Here is a tiny trained network, its code and every weight. The questions are about switching its units off for an input and a class, where a switched-off unit gives its printed mean instead of its output.

import numpy as np


def w(rows, s, z=0):
    codes = np.array(rows[::2]) - 128.0
    scale = np.full(codes.shape[1], s)
    scale[-1] = z or s
    return codes * scale


def norm(h):
    return h / np.sqrt((h * h).mean(-1, keepdims=True) + 1e-5)


def f(y):
    return np.maximum(y, 0)


def log_softmax(a):
    a = a - a.max(-1, keepdims=True)
    return a - np.log(np.exp(a).sum(-1, keepdims=True))


def net(x, mask):
    res = np.array(x, float).reshape(1, 8) / 4 @ E
    u = 0
    for l in range(3):
        y = f(norm(res) @ A[l][:, :-1].T + A[l][:, -1])
        res = res + np.where(mask[u : u + 7], y, B[l][:, -1]) @ B[l][:, :-1]
        u += 7
    return log_softmax(norm(res)[-1] @ U[:, :-1].T + U[:, -1])


A, B = {}, {}
E = w([
[2,173,104],'x0',
[132,136,121],'x1',
[124,124,129],'x2',
[125,170,187],'x3',
[95,57,189],'x4',
[133,133,123],'x5',
[119,108,144],'x6',
[129,129,125],'x7',
],0.0068)
A[0] = w([
[142,160,106,43],'0.n1',
[136,165,180,110],'0.n2',
[134,58,4,154],'0.n3',
[102,54,231,252],'0.n4',
[119,41,59,140],'0.n5',
[216,75,157,131],'0.n6',
[99,165,104,116],'0.n7',
],0.013,0.0036)
B[0] = w([
[151,83,33,144],'0.n1',
[147,201,174,159],'0.n2',
[129,211,178,227],'0.n3',
[154,187,72,254],'0.n4',
[165,218,165,200],'0.n5',
[3,66,145,234],'0.n6',
[67,112,141,171],'0.n7',
],0.0077,0.0075)
A[1] = w([
[81,162,160,200],'1.n1',
[128,86,111,25],'1.n2',
[72,65,160,109],'1.n3',
[203,42,157,252],'1.n4',
[117,122,167,131],'1.n5',
[173,141,253,20],'1.n6',
[177,144,99,159],'1.n7',
],0.013,0.0033)
B[1] = w([
[255,90,135,254],'1.n1',
[159,182,162,130],'1.n2',
[152,87,114,177],'1.n3',
[8,67,199,158],'1.n4',
[136,204,66,158],'1.n5',
[102,185,171,181],'1.n6',
[160,113,158,159],'1.n7',
],0.0068,0.008)
A[2] = w([
[146,50,57,97],'2.n1',
[245,117,107,175],'2.n2',
[104,194,108,159],'2.n3',
[126,154,97,121],'2.n4',
[96,119,233,241],'2.n5',
[175,146,99,252],'2.n6',
[124,108,110,60],'2.n7',
],0.012,0.0017)
B[2] = w([
[209,117,176,148],'2.n1',
[59,86,78,254],'2.n2',
[130,2,180,245],'2.n3',
[111,71,161,176],'2.n4',
[154,107,65,218],'2.n5',
[234,63,107,235],'2.n6',
[135,207,142,131],'2.n7',
],0.005,0.0059)
U = w([
[158,230,196,106],'0',
[135,86,135,251],'1',
[1,89,145,202],'2',
[154,96,125,135],'3',
[154,89,127,53],'4',
[156,89,123,57],'5',
[147,89,69,35],'6',
],0.011,0.0033)

Each question gives the input, the list of numbers given to net, and the class t.
The units are the neurons (one row each of A and B). Each row of codes is followed by its name. A weight is (code - 128) times the scale printed after its matrix; where a second scale follows, it is the last column's (A, B and U).
mask holds one flag per neuron, layer by layer. A switched-off neuron (its flag False) gives its mean, the last column of its row in B, instead of its output. The means were averaged over made-up inputs and are rounded, as every weight is.
A unit's drop is (log p(t) with every unit on - log p(t) with that unit switched off) / (log p(t) with every unit on - log p(t) with every unit switched off).
The circuit of an input: a set's keep is (log p(t) with only the set's units on - log p(t) with every unit switched off) / (log p(t) with every unit on - log p(t) with every unit switched off). Starting from the 12 units with the biggest drops (on a tie, the unit counted first), units are removed one at a time, each time the one whose removal leaves the highest keep (on an exact tie, the one counted first), for as long as the keep stays at least 0.8.
units of the circuit, in order: the units of the circuit, biggest drop first
k most important neurons: the k neurons with the biggest drops, biggest first
k most important neurons of layer l: the k neurons of layer l with the biggest drops, biggest first
drop of u: that unit's drop, to one decimal
input [4,6,-1,4,1,6,-4,0], class 1: 2 most important neurons -> (0.n3; 0.n5)
input [-2,5,-1,-6,-3,2,5,-2], class 0: units of the circuit, in order -> (0.n3)
input [-8,-1,-8,-8,2,-6,-3,2], class 0: units of the circuit, in order -> (0.n5; 0.n3)
input [-8,5,0,-6,5,-7,6,1], class 2: units of the circuit, in order -> (1.n4; 1.n1)
input [-6,7,7,-8,-1,4,3,-5], class 0: units of the circuit, in order -> (0.n3; 0.n5; 1.n6)
input [-8,-3,8,-7,7,-7,2,-6], class 2: units of the circuit, in order -> (1.n4; 1.n1)
input [5,8,-1,-3,-1,6,5,0], class 4: 3 most important neurons -> (0.n6; 1.n1; 2.n3)
input [7,8,4,8,6,-6,5,6], class 0: units of the circuit, in order -> (0.n6; 0.n4)
input [-8,0,4,-3,-5,4,2,7], class 2: 2 most important neurons -> (0.n4; 0.n6)
input [-8,4,-3,-3,3,5,-7,-5], class 2: 2 most important neurons -> (1.n4; 0.n6)
input [-2,-5,3,-7,7,-3,-7,-8], class 0: 2 most important neurons -> (0.n5; 0.n3)
input [-6,-5,-4,0,-3,-5,-2,5], class 2: 2 most important neurons -> (0.n4; 1.n4)
input [-8,-6,1,1,-1,7,6,-3], class 2: 2 most important neurons -> (1.n4; 1.n1)
input [2,-2,-1,4,6,-2,1,-5], class 6: 2 most important neurons -> (0.n3; 0.n4)
input [-6,-1,-1,-1,-1,-2,0,-5], class 2: 2 most important neurons -> (1.n4; 0.n4)
input [-8,-3,7,5,-5,-4,-7,2], class 2: 3 most important neurons -> (1.n4; 0.n3; 0.n6)
input [4,-1,-5,0,0,6,2,-3], class 1: most important neuron of layer 2 -> (2.n1)
input [2,3,-7,5,-5,-4,1,0], class 5: 2 most important neurons -> (0.n3; 0.n5)
input [-7,8,-6,-8,-3,3,2,-7], class 0: 2 most important neurons of layer 1 -> (1.n6; 1.n1)
input [4,-3,6,-7,-1,1,0,-8], class 0: most important neuron of layer 0 -> (0.n3)
input [-7,-5,-2,-2,-1,-6,-4,-6], class 2: 2 most important neurons of layer 0 -> (0.n4; 0.n7)
input [3,-6,-3,3,-5,6,3,-1], class 1: drop of 1.n1 -> -0.1
input [0,-5,5,3,-6,-2,-4,-1], class 6: drop of 0.n1 -> 0.1
input [-7,-1,2,-7,-4,-4,7,0], class 0: drop of 0.n5 -> 1.3
